[[ 37  95  46]
 [ 29 -19 -12]
 [ -7   3 -46]
 [-33 -32  61]]
->
[[ 95  46]
 [-19 -12]]

[[-20  29  29   9  21]
 [-32 -23 -23  32  -1]
 [ -1   2 -70  37  20]]
->
[[ 29  29]
 [-23 -23]]

[[-20 -19 -44  12  48]
 [-39 -54  32  28   6]
 [  7  -2 -70  47  16]]
->
[[-19 -44]
 [-54  32]]

[[-35 -16 -49 -11 -81]
 [  0 -24 -15 -78  61]]
->
[[-16 -49]
 [-24 -15]]

[[-32  29 -28 -85  55]
 [-24  25 -10 -60  30]
 [ 22 -16 -28  41  10]
 [  0  -4  -2   2   0]]
->
[[ 29 -28]
 [ 25 -10]]

[[20 18  5]
 [ 9 14 74]
 [23 21 14]
 [-9 -9 -9]]
->
[[18  5]
 [14 74]]

[[21 60 57 44  2]
 [10 42 51 83  5]
 [18 56 26 40 41]]
->
[[60 57]
 [42 51]]

[[ -1   0  -5  -4   0]
 [  7  74 -54  60  84]
 [-48 -76  77 -39 -92]]
->
[[  0  -5]
 [ 74 -54]]
---
[[  1  -5  -9  -4  -2]
 [ -2  -2   5   1   0]
 [-73  33  65 -36  99]]
->
[[-5 -9]
 [-2  5]]

[[ 89  48 -23 -41]
 [ -4  -1   4   2]]
->
[[ 48 -23]
 [ -1   4]]

[[ 23  20  21  20  27]
 [ 19  18  19  18  19]
 [ 48 -79  16 -80  45]]
->
[[20 21]
 [18 19]]

[[-52 -47 -24 -22  58]
 [-13  34  -7  25 -62]
 [ 39 -12 -59 -14 -72]]
->
[[-47 -24]
 [ 34  -7]]

[[ 18 -46 -61 -27 -22]
 [ 13   9  63  56  52]
 [  6 -14 -99 -12   9]
 [  8 -30  53  22  62]]
->
[[-46 -61]
 [  9  63]]

[[-94  95 -82 -87]
 [-21   0  24  -2]]
->
[[ 95 -82]
 [  0  24]]

[[ 31 -70  11 -12  52]
 [ 75 -96 -21 -26  36]
 [-11  68  35  16  31]
 [  1  49  -7 -16 -87]]
->
[[-70  11]
 [-96 -21]]
---
[[-18 -28 -21  25]
 [ 59  37  12 -41]
 [  9  68 -53 -83]]
->
[[-18 -28]
 [ 59  37]]

[[ 71  51 -46 -78]
 [ -1  -3  24   3]
 [  0   3   4   0]
 [ -1  -4  27   3]]
->
[[71 51]
 [-1 -3]]

[[ 15  12]
 [-26 -17]
 [-24 -20]
 [ 84 -68]]
->
[[ 15  12]
 [-26 -17]]

[[-35 -30  21 -13]
 [-26  -8  85  16]]
->
[[-35 -30]
 [-26  -8]]

[[-74  -1  44 -29]
 [-56   5   0 -37]]
->
[[-74  -1]
 [-56   5]]

[[  0   2  -3  -5]
 [  0  -1   0   0]
 [  1 -84  -1   0]]
->
[[ 0  2]
 [ 0 -1]]

[[-35  51  50 -90   3]
 [ -8  -4 -13  37   9]
 [-19 -41 -32 -32   3]]
->
[[-35  51]
 [ -8  -4]]

[[ -9  -6 -48]
 [-37  59  82]
 [ 13 -38 -52]]
->
[[ -9  -6]
 [-37  59]]

[[ -8 -64  81   0]
 [-16 -13 -83 -30]
 [-15  40 -78 -28]
 [-43  -9  24 -49]]
->
[[ -8 -64]
 [-16 -13]]
